Below are the code and all the weights of a small trained network. Each question names an input and a class and asks about switching units off, where a switched-off unit gives its printed mean instead of its output.

import numpy as np


def w(rows, s, z=0):
    codes = np.array(rows[::2]) - 128.0
    scale = np.full(codes.shape[1], s)
    scale[-1] = z or s
    return codes * scale


def norm(h):
    return h / np.sqrt((h * h).mean(-1, keepdims=True) + 1e-5)


def f(y):
    return y / 2 * (1 + np.tanh(0.7978845608 * (y + 0.044715 * y**3)))


def log_softmax(a):
    a = a - a.max(-1, keepdims=True)
    return a - np.log(np.exp(a).sum(-1, keepdims=True))


def net(x, mask):
    res = np.array(x, float).reshape(1, 2) / 4 @ E
    u = 0
    for l in range(3):
        y = f(norm(res) @ A[l][:, :-1].T + A[l][:, -1])
        res = res + np.where(mask[u : u + 9], y, B[l][:, -1]) @ B[l][:, :-1]
        u += 9
    return log_softmax(norm(res)[-1] @ U[:, :-1].T + U[:, -1])


A, B = {}, {}
E = w([
[142,204,150,36,72,136,80,143,210,97,26],'x0',
[124,62,131,83,151,226,202,130,161,250,68],'x1',
],0.0017)
A[0] = w([
[100,207,101,202,106,131,113,68,180,193,139,74],'L0N1',
[89,254,128,237,202,191,73,77,186,186,128,97],'L0N2',
[74,215,103,184,233,135,91,74,131,159,75,66],'L0N3',
[74,179,117,192,126,132,28,49,158,231,133,93],'L0N4',
[147,158,83,162,123,112,87,121,158,186,141,75],'L0N5',
[111,130,153,120,142,147,136,104,133,103,139,93],'L0N6',
[103,143,108,128,172,151,132,151,148,115,140,28],'L0N7',
[113,155,142,153,135,140,114,117,142,161,135,1],'L0N8',
[141,163,109,171,108,143,116,160,199,171,184,104],'L0N9',
],0.0037,0.0047)
B[0] = w([
[143,130,165,124,119,152,124,123,101,123,134,50],'L0N1',
[135,125,114,122,123,136,128,134,134,124,129,78],'L0N2',
[146,120,152,118,103,123,137,115,153,126,153,41],'L0N3',
[119,132,114,121,130,116,147,167,125,124,114,73],'L0N4',
[159,109,144,122,147,122,118,126,122,123,112,51],'L0N5',
[107,126,116,121,104,133,150,119,159,116,147,73],'L0N6',
[143,113,115,73,96,78,116,121,85,97,126,14],'L0N7',
[207,1,158,48,85,112,213,200,54,55,140,3],'L0N8',
[137,125,137,130,131,125,129,141,128,128,120,89],'L0N9',
],0.0052,0.0013)
A[1] = w([
[167,114,162,55,89,123,133,157,137,77,70,62],'L1N1',
[184,23,135,35,96,160,213,160,114,174,87,2],'L1N2',
[139,127,134,78,123,119,120,115,134,110,103,78],'L1N3',
[152,83,150,150,151,132,143,152,100,120,143,63],'L1N4',
[155,24,141,119,119,105,174,131,48,120,202,27],'L1N5',
[158,112,139,52,100,110,114,140,117,108,84,67],'L1N6',
[128,162,126,166,124,131,106,110,140,163,129,96],'L1N7',
[130,123,113,135,98,102,113,115,114,122,128,53],'L1N8',
[181,123,138,105,81,61,119,156,84,1,175,24],'L1N9',
],0.0075,0.00037)
B[1] = w([
[156,173,102,152,80,108,153,140,135,122,154,149],'L1N1',
[41,119,169,163,167,110,78,97,90,162,106,187],'L1N2',
[132,106,89,185,162,134,179,135,122,139,190,129],'L1N3',
[117,175,115,109,108,131,132,129,174,121,93,134],'L1N4',
[162,185,97,134,85,131,138,146,175,111,132,165],'L1N5',
[146,149,90,134,118,154,149,127,165,125,137,131],'L1N6',
[152,90,119,97,149,136,155,141,127,99,139,255],'L1N7',
[120,98,124,97,128,216,191,128,171,254,65,126],'L1N8',
[36,107,169,158,169,130,94,96,97,192,93,187],'L1N9',
],0.0089,0.0042)
A[2] = w([
[192,96,138,197,2,113,162,129,28,174,183,1],'L2N1',
[161,125,105,132,78,112,123,161,123,120,145,49],'L2N2',
[106,156,140,155,55,115,123,122,119,167,112,91],'L2N3',
[158,246,46,196,36,141,168,154,220,131,152,39],'L2N4',
[180,163,116,124,67,103,168,132,143,140,159,73],'L2N5',
[198,132,135,128,73,129,134,145,101,142,119,50],'L2N6',
[172,168,120,182,83,134,104,127,145,155,145,47],'L2N7',
[165,190,52,197,108,163,170,144,192,129,168,38],'L2N8',
[142,222,59,193,86,125,172,143,194,115,160,60],'L2N9',
],0.0073,0.00062)
B[2] = w([
[133,46,92,238,150,121,209,92,15,181,254,120],'L2N1',
[130,73,130,119,195,177,116,123,137,159,102,135],'L2N2',
[158,52,135,77,174,137,142,137,101,85,147,139],'L2N3',
[124,168,63,160,163,149,146,137,183,99,173,252],'L2N4',
[80,125,150,122,141,113,118,120,116,121,106,160],'L2N5',
[98,105,146,96,176,127,123,120,118,117,127,126],'L2N6',
[155,144,123,108,114,131,134,131,148,126,113,148],'L2N7',
[96,177,92,172,136,124,137,118,152,132,153,223],'L2N8',
[137,183,74,161,123,135,161,132,183,117,144,227],'L2N9',
],0.0076,0.011)
U = w([
[67,109,170,138,154,126,92,106,95,173,94,175],'0',
[134,186,68,162,129,137,155,133,177,114,159,175],'1',
[205,77,137,57,127,132,135,155,115,73,130,146],'2',
[191,141,156,129,11,112,142,132,83,167,131,1],'3',
[178,134,145,128,36,105,146,132,87,158,129,19],'4',
],0.012,0.0035)

Each question gives the input, the list of numbers given to net, and the class t.
The units are the neurons (one row each of A and B). Each row of codes is followed by its name. A weight is (code - 128) times the scale printed after its matrix; where a second scale follows, it is the last column's (A, B and U).
mask holds one flag per neuron, layer by layer. A switched-off neuron (its flag False) gives its mean, the last column of its row in B, instead of its output. The means were averaged over made-up inputs and are rounded, as every weight is.
A unit's drop is (log p(t) with every unit on - log p(t) with that unit switched off) / (log p(t) with every unit on - log p(t) with every unit switched off).
The circuit of an input: a set's keep is (log p(t) with only the set's units on - log p(t) with every unit switched off) / (log p(t) with every unit on - log p(t) with every unit switched off). Starting from the 12 units with the biggest drops (on a tie, the unit counted first), units are removed one at a time, each time the one whose removal leaves the highest keep (on an exact tie, the one counted first), for as long as the keep stays at least 0.8.
units of the circuit, in order: the units of the circuit, biggest drop first
top k neurons: the k neurons with the biggest drops, biggest first
k most important neurons of layer l: the k neurons of layer l with the biggest drops, biggest first
drop of u: that unit's drop, to one decimal
input [4,4], class 0: units of the circuit, in order -> (L2N9; L2N4)
input [-6,-6], class 0: units of the circuit, in order -> (L2N4; L2N9)
input [4,-5], class 0: top 2 neurons -> (L2N4; L2N9)
input [4,-4], class 0: units of the circuit, in order -> (L2N9; L2N4; L2N8)
input [-3,-1], class 2: top 2 neurons -> (L1N5; L2N8)
input [-3,-3], class 2: 2 most important neurons of layer 2 -> (L2N8; L2N9)
input [-2,5], class 0: units of the circuit, in order -> (L2N4; L2N9)
input [3,3], class 2: 2 most important neurons of layer 1 -> (L1N5; L1N1)
input [3,2], class 2: 3 most important neurons of layer 2 -> (L2N8; L2N9; L2N4)
input [5,-8], class 0: most important neuron of layer 1 -> (L1N9)
input [-2,2], class 2: 2 most important neurons of layer 1 -> (L1N2; L1N5)
input [-1,3], class 2: 3 most important neurons of layer 2 -> (L2N8; L2N9; L2N4)
input [1,-3], class 2: 2 most important neurons of layer 1 -> (L1N9; L1N2)
input [1,-1], class 2: drop of L2N8 -> 0.5
input [2,0], class 2: drop of L2N8 -> 0.7
input [-1,1], class 2: drop of L2N3 -> 0.0
input [-1,2], class 2: most important neuron of layer 1 -> (L1N2)
